Below are the code and all the weights of a small trained network. Each question names an input and a class and asks about switching units off, where a switched-off unit gives its printed mean instead of its output.

import numpy as np


def w(rows, s, z=0):
    codes = np.array(rows[::2]) - 128.0
    scale = np.full(codes.shape[1], s)
    scale[-1] = z or s
    return codes * scale


def f(y):
    return np.maximum(y, 0)


def log_softmax(a):
    a = a - a.max(-1, keepdims=True)
    return a - np.log(np.exp(a).sum(-1, keepdims=True))


def net(x, mask):
    res = np.array(x, float).reshape(1, 7) / 4 @ E
    y = f(res @ A[0][:, :-1].T + A[0][:, -1])
    res = res + np.where(mask, y, B[0][:, -1]) @ B[0][:, :-1]
    return log_softmax(res[-1] @ U[:, :-1].T + U[:, -1])


A, B = {}, {}
E = w([
[88,170,42,77,145,109,167,154,146,93,99],'x0',
[87,61,149,126,99,149,77,51,168,127,92],'x1',
[117,104,79,122,157,1,134,71,124,154,59],'x2',
[118,136,152,231,98,154,108,103,161,117,84],'x3',
[136,138,143,75,151,98,188,128,174,116,202],'x4',
[163,130,148,157,116,136,157,89,116,43,94],'x5',
[158,142,177,146,148,100,54,195,94,96,127],'x6',
],0.0096)
A[0] = w([
[174,162,182,181,150,95,102,176,113,8,112,236],'N0',
[117,100,200,133,127,134,123,41,160,48,108,234],'N1',
[103,166,86,59,118,206,184,158,136,51,133,146],'N2',
[120,123,90,82,157,34,178,133,161,179,130,139],'N3',
[123,96,124,190,96,91,120,53,136,169,53,174],'N4',
[155,97,167,131,93,222,100,132,107,205,153,251],'N5',
],0.013,0.0016)
B[0] = w([
[192,161,156,104,77,73,98,194,57,22,90,210],'N0',
[134,117,138,120,166,148,191,113,184,87,111,205],'N1',
[106,86,29,118,88,201,163,132,74,126,169,214],'N2',
[79,142,121,90,126,4,152,113,133,180,149,254],'N3',
[142,143,135,133,142,140,109,72,145,160,25,239],'N4',
[87,132,173,156,142,209,82,173,120,149,227,208],'N5',
],0.014,0.016)
U = w([
[83,157,82,42,134,26,156,114,158,222,148,223],'0',
[124,92,1,107,87,197,158,134,87,136,133,2],'1',
[135,138,86,149,137,146,84,88,138,220,38,76],'2',
[207,156,121,119,86,121,82,192,63,41,91,175],'3',
[102,126,183,155,144,187,68,151,127,204,173,216],'4',
[140,96,173,116,167,166,168,74,215,73,115,23],'5',
],0.0073,0.0021)

Each question gives the input, the list of numbers given to net, and the class t.
The units are the neurons (one row each of A and B). Each row of codes is followed by its name. A weight is (code - 128) times the scale printed after its matrix; where a second scale follows, it is the last column's (A, B and U).
mask holds one flag per neuron, in row order. A switched-off neuron (its flag False) gives its mean, the last column of its row in B, instead of its output. The means were averaged over made-up inputs and are rounded, as every weight is.
A unit's drop is (log p(t) with every unit on - log p(t) with that unit switched off) / (log p(t) with every unit on - log p(t) with every unit switched off).
The circuit of an input: a set's keep is (log p(t) with only the set's units on - log p(t) with every unit switched off) / (log p(t) with every unit on - log p(t) with every unit switched off). Starting from all 6 units, units are removed one at a time, each time the one whose removal leaves the highest keep (on an exact tie, the one counted first), for as long as the keep stays at least 0.8.
circuit, biggest first: the units of the circuit, biggest drop first
top k neurons: the k neurons with the biggest drops, biggest first
drop of u: that unit's drop, to one decimal
input [0,2,-5,-3,-2,0,-1], class 4: circuit, biggest first	N5
input [-1,8,-5,5,-6,-1,-7], class 4: top 2 neurons	N5, N0
input [-5,1,-8,1,-1,7,-5], class 4: top 2 neurons	N5, N4
input [1,-5,-1,-2,1,1,-8], class 1: top 2 neurons	N2, N4
input [4,3,-8,-1,-2,-8,-1], class 4: top 2 neurons	N5, N0
input [-7,-2,7,-4,0,8,-1], class 5: top 4 neurons	N1, N2, N4, N3
input [-3,-3,-8,-8,-7,0,-7], class 4: top 3 neurons	N5, N0, N1
input [-2,1,2,-1,-5,-1,-3], class 2: top 2 neurons	N4, N3
input [6,3,-1,4,6,3,-4], class 1: drop of N2	1.0
input [-8,0,-1,-1,2,-6,-3], class 4: drop of N4	0.0
input [-4,7,0,2,8,-6,8], class 4: drop of N5	0.3
